Below is a small trained network, with its code and all its weights. Each question gives an input and a class and asks what happens when units are switched off, that is, made to give their printed mean instead of their output.

import numpy as np


def w(rows, s, z=0):
    codes = np.array(rows[::2]) - 128.0
    scale = np.full(codes.shape[1], s)
    scale[-1] = z or s
    return codes * scale


def f(y):
    return np.maximum(y, 0)


def log_softmax(a):
    a = a - a.max(-1, keepdims=True)
    return a - np.log(np.exp(a).sum(-1, keepdims=True))


def net(x, mask):
    res = np.array(x, float).reshape(1, 7) / 4 @ E
    y = f(res @ A[0][:, :-1].T + A[0][:, -1])
    res = res + np.where(mask, y, B[0][:, -1]) @ B[0][:, :-1]
    return log_softmax(res[-1] @ U[:, :-1].T + U[:, -1])


A, B = {}, {}
E = w([
[147,127,123,116],'x0',
[121,130,134,132],'x1',
[206,207,247,170],'x2',
[134,187,13,253],'x3',
[81,248,64,15],'x4',
[110,132,135,136],'x5',
[151,123,115,112],'x6',
],0.0077)
A[0] = w([
[111,90,174,191,106],'neuron 0',
[56,85,103,83,103],'neuron 1',
[71,73,61,129,99],'neuron 2',
[94,174,107,77,84],'neuron 3',
[144,155,170,139,133],'neuron 4',
[176,180,77,153,111],'neuron 5',
[140,92,154,101,115],'neuron 6',
[106,198,131,81,1],'neuron 7',
[149,70,174,107,133],'neuron 8',
[109,165,150,137,73],'neuron 9',
[194,173,180,97,158],'neuron 10',
[105,118,157,76,81],'neuron 11',
[145,76,154,148,89],'neuron 12',
[157,103,94,106,49],'neuron 13',
[116,72,108,125,87],'neuron 14',
[111,140,121,160,97],'neuron 15',
[106,152,194,161,127],'neuron 16',
[83,133,171,65,82],'neuron 17',
[113,155,135,95,105],'neuron 18',
[163,140,80,192,191],'neuron 19',
[81,18,96,79,115],'neuron 20',
[194,66,157,183,95],'neuron 21',
[91,118,87,95,86],'neuron 22',
[97,10,165,166,106],'neuron 23',
[152,50,176,78,107],'neuron 24',
[161,69,121,135,54],'neuron 25',
[175,86,109,130,104],'neuron 26',
],0.014,0.0041)
B[0] = w([
[89,254,61,69,207],'neuron 0',
[191,160,184,189,221],'neuron 1',
[164,170,248,185,227],'neuron 2',
[72,207,61,37,205],'neuron 3',
[191,123,159,217,189],'neuron 4',
[103,65,102,162,194],'neuron 5',
[48,100,78,200,187],'neuron 6',
[94,223,120,107,191],'neuron 7',
[108,52,121,181,223],'neuron 8',
[147,113,144,124,150],'neuron 9',
[188,146,188,165,237],'neuron 10',
[101,128,86,184,192],'neuron 11',
[112,177,105,49,189],'neuron 12',
[152,140,139,152,143],'neuron 13',
[185,166,139,142,175],'neuron 14',
[123,88,97,157,152],'neuron 15',
[173,137,139,158,198],'neuron 16',
[55,27,64,207,213],'neuron 17',
[107,184,87,95,171],'neuron 18',
[66,45,100,178,216],'neuron 19',
[176,166,194,187,254],'neuron 20',
[93,195,139,64,233],'neuron 21',
[180,146,174,162,190],'neuron 22',
[130,219,72,70,250],'neuron 23',
[86,56,61,175,245],'neuron 24',
[119,234,104,104,168],'neuron 25',
[104,166,75,80,160],'neuron 26',
],0.0066,0.0097)
U = w([
[120,225,75,60,84],'0',
[183,121,120,148,252],'1',
[254,165,181,218,69],'2',
[78,68,56,207,63],'3',
],0.0081,0.012)

Each question gives the input, the list of numbers given to net, and the class t.
The units are the neurons (one row each of A and B). Each row of codes is followed by its name. A weight is (code - 128) times the scale printed after its matrix; where a second scale follows, it is the last column's (A, B and U).
mask holds one flag per neuron, in row order. A switched-off neuron (its flag False) gives its mean, the last column of its row in B, instead of its output. The means were averaged over made-up inputs and are rounded, as every weight is.
A unit's drop is (log p(t) with every unit on - log p(t) with that unit switched off) / (log p(t) with every unit on - log p(t) with every unit switched off).
The circuit of an input: a set's keep is (log p(t) with only the set's units on - log p(t) with every unit switched off) / (log p(t) with every unit on - log p(t) with every unit switched off). Starting from the 12 units with the biggest drops (on a tie, the unit counted first), units are removed one at a time, each time the one whose removal leaves the highest keep (on an exact tie, the one counted first), for as long as the keep stays at least 0.8.
circuit, biggest first: the units of the circuit, biggest drop first
top k neurons: the k neurons with the biggest drops, biggest first
drop of u: that unit's drop, to one decimal
input [4,-2,3,7,4,-6,-3], class 3: circuit, biggest first => [neuron 19; neuron 5]
input [6,7,-7,1,-7,-4,2], class 0: circuit, biggest first => [neuron 23; neuron 25]
input [2,1,6,-1,-8,-1,-6], class 0: circuit, biggest first => [neuron 0; neuron 21]
input [3,-2,4,-7,-2,-3,6], class 3: top neuron => [neuron 24]
input [-4,-2,-1,-8,3,-3,5], class 3: circuit, biggest first => [neuron 17; neuron 24]
input [-5,6,-6,-2,-2,-8,5], class 2: circuit, biggest first => [neuron 20; neuron 2]
input [-1,0,-8,-8,-5,-6,-4], class 2: top 2 neurons => [neuron 20; neuron 1]
input [3,-4,1,-7,-3,-6,6], class 3: circuit, biggest first => [neuron 24; neuron 6]
input [-7,-1,5,-1,-7,3,8], class 0: top 2 neurons => [neuron 0; neuron 21]
input [8,8,8,5,-5,-7,8], class 1: top 4 neurons => [neuron 20; neuron 2; neuron 19; neuron 1]
input [-1,5,-6,-6,2,7,-2], class 2: circuit, biggest first => [neuron 20; neuron 1]
input [-2,5,5,6,1,3,7], class 3: top 2 neurons => [neuron 19; neuron 5]
input [-3,-3,-4,-7,5,-5,8], class 3: top 3 neurons => [neuron 17; neuron 24; neuron 11]
input [-4,6,2,7,-2,-1,-5], class 3: circuit, biggest first => [neuron 19]
input [0,-3,5,7,4,-8,-4], class 3: top 2 neurons => [neuron 19; neuron 5]
input [7,-3,-8,7,0,8,4], class 2: drop of neuron 2 => 0.4
input [-5,-2,5,7,-2,6,6], class 3: drop of neuron 5 => 0.2
input [-4,3,-8,7,1,3,-1], class 2: drop of neuron 2 => 0.4
